Here is a tiny trained network, its code and every weight. The questions are about switching its units off for an input and a target symbol, where a switched-off unit gives its printed mean instead of its output.

import numpy as np


def w(rows, s, z=0):
    codes = np.array(rows[::2]) - 128.0
    scale = np.full(codes.shape[1], s)
    scale[-1] = z or s
    return codes * scale


def f(y):
    return np.maximum(y, 0)


def softmax(a):
    e = np.exp(a - a.max(-1, keepdims=True))
    return e / e.sum(-1, keepdims=True)


def log_softmax(a):
    a = a - a.max(-1, keepdims=True)
    return a - np.log(np.exp(a).sum(-1, keepdims=True))


def net(x, mask):
    ids = ['Ψαθλξσφ'.index(c) for c in x.split()]
    T = len(ids)
    res = E[ids] + P[:T]
    q, k, v = (res @ M[0].T for M in (Q, K, V))
    z = softmax(np.where(np.tri(T) > 0, q @ k.T / 2**0.5, -1e9)) @ v
    res = res + np.where(mask[0], z, O[0][:, -1]) @ O[0][:, :-1]
    y = f(res @ A[0][:, :-1].T + A[0][:, -1])
    res = res + np.where(mask[1:25], y, B[0][:, -1]) @ B[0][:, :-1]
    return log_softmax(res[-1] @ U[:, :-1].T + U[:, -1])


Q, K, V, O, A, B = {}, {}, {}, {}, {}, {}
E = w([
[222,131,131,80],'Ψ',
[23,149,111,107],'α',
[196,157,107,148],'θ',
[80,173,237,150],'λ',
[50,104,195,5],'ξ',
[106,127,217,104],'σ',
[71,200,157,231],'φ',
],0.013)
P = w([
[134,37,204,174],'0',
[136,84,156,166],'1',
[140,130,152,153],'2',
[146,161,126,138],'3',
[144,197,107,125],'4',
[147,219,90,115],'5',
[144,239,72,90],'6',
[151,255,64,85],'7',
],0.0084)
Q[0] = w([
[130,34,3,186],'H0',
[133,220,195,172],'H0',
],0.012)
K[0] = w([
[130,7,182,159],'H0',
[133,169,88,49],'H0',
],0.015)
V[0] = w([
[6,124,67,144],'H0',
[85,100,170,83],'H0',
],0.013)
O[0] = w([
[86,54,69,130,118],'H0',
[119,253,27,78,252],'H0',
],0.013,0.0034)
A[0] = w([
[110,73,9,124,200],'N0',
[173,179,27,141,72],'N1',
[59,139,138,115,119],'N2',
[15,100,130,81,186],'N3',
[116,150,142,49,81],'N4',
[29,147,147,176,109],'N5',
[140,190,157,89,86],'N6',
[61,168,164,163,60],'N7',
[82,54,208,156,113],'N8',
[142,146,82,137,221],'N9',
[38,85,54,125,103],'N10',
[187,127,79,33,60],'N11',
[156,197,2,104,2],'N12',
[65,68,140,23,53],'N13',
[106,183,140,129,39],'N14',
[152,76,201,46,130],'N15',
[152,106,126,250,195],'N16',
[165,141,179,24,147],'N17',
[74,129,157,84,172],'N18',
[107,73,113,162,88],'N19',
[119,120,136,74,99],'N20',
[201,46,72,145,232],'N21',
[125,125,105,224,142],'N22',
[252,107,133,30,52],'N23',
],0.0088,0.006)
B[0] = w([
[124,189,118,71,216],'N0',
[157,96,151,163,198],'N1',
[113,116,127,167,195],'N2',
[118,72,152,137,255],'N3',
[119,166,125,154,199],'N4',
[101,87,163,151,185],'N5',
[91,135,140,144,230],'N6',
[99,126,166,109,163],'N7',
[213,167,98,119,156],'N8',
[126,110,77,103,230],'N9',
[154,131,171,74,207],'N10',
[139,104,193,143,174],'N11',
[195,78,134,172,227],'N12',
[148,152,88,255,184],'N13',
[98,98,171,154,166],'N14',
[140,118,141,152,175],'N15',
[189,138,87,128,174],'N16',
[116,181,106,157,254],'N17',
[145,125,93,141,224],'N18',
[95,90,181,136,135],'N19',
[108,145,103,159,156],'N20',
[130,84,193,95,149],'N21',
[127,53,114,112,157],'N22',
[83,100,205,155,165],'N23',
],0.0096,0.0069)
U = w([
[144,124,205,139,45],'Ψ',
[115,91,94,13,228],'α',
[255,172,55,128,146],'θ',
[59,142,173,151,1],'λ',
[113,185,34,188,168],'ξ',
[139,220,86,56,132],'σ',
[125,36,139,190,127],'φ',
],0.0076,0.006)

Each question gives the input, a string of symbols that net reads in full, and the target symbol t.
The units are the heads (2 rows each of Q, K, V and O) and the neurons (one row each of A and B). Each row of codes is followed by its name. A weight is (code - 128) times the scale printed after its matrix; where a second scale follows, it is the last column's (O, A, B and U).
mask holds one flag per unit, heads first, then neurons. A switched-off unit (its flag False) gives its mean, the last column of its rows in O or B, instead of its output. The means were averaged over made-up inputs and are rounded, as every weight is.
A unit's drop is (log p(t) with every unit on - log p(t) with that unit switched off) / (log p(t) with every unit on - log p(t) with every unit switched off).
The circuit of an input: a set's keep is (log p(t) with only the set's units on - log p(t) with every unit switched off) / (log p(t) with every unit on - log p(t) with every unit switched off). Starting from the 12 units with the biggest drops (on a tie, the unit counted first), units are removed one at a time, each time the one whose removal leaves the highest keep (on an exact tie, the one counted first), for as long as the keep stays at least 0.8.
units of the circuit, in order: the units of the circuit, biggest drop first
unit that matters most: the unit with the biggest drop
k most important neurons: the k neurons with the biggest drops, biggest first
drop of u: that unit's drop, to one decimal
input ξ φ φ ξ, target φ: 3 most important neurons -> (N3; N13; N15)
input φ λ σ, target σ: units of the circuit, in order -> (H0; N12; N3)
input φ φ σ θ φ, target θ: units of the circuit, in order -> (N16; N8; H0)
input θ θ σ, target θ: units of the circuit, in order -> (H0; N8; N3; N16)
input φ α σ ξ φ σ φ ξ, target φ: 2 most important neurons -> (N3; N13)
input Ψ σ α ξ ξ ξ ξ, target θ: units of the circuit, in order -> (H0; N12)
input φ σ α, target α: 2 most important neurons -> (N10; N0)
input φ λ Ψ, target Ψ: unit that matters most -> N23
input σ θ θ φ σ φ α σ, target α: units of the circuit, in order -> (H0; N0; N10)
input φ λ ξ α σ σ ξ φ, target θ: units of the circuit, in order -> (N12; H0)
input σ ξ σ φ σ ξ α ξ, target ξ: 3 most important neurons -> (N13; N0; N20)
input ξ α σ ξ σ Ψ λ, target Ψ: drop of H0 -> 1.2
input θ ξ ξ σ σ θ σ, target Ψ: drop of H0 -> 1.8
input σ Ψ σ φ σ φ, target φ: drop of N0 -> 0.2
input α ξ ξ σ φ φ σ, target φ: most important neuron -> (N0)
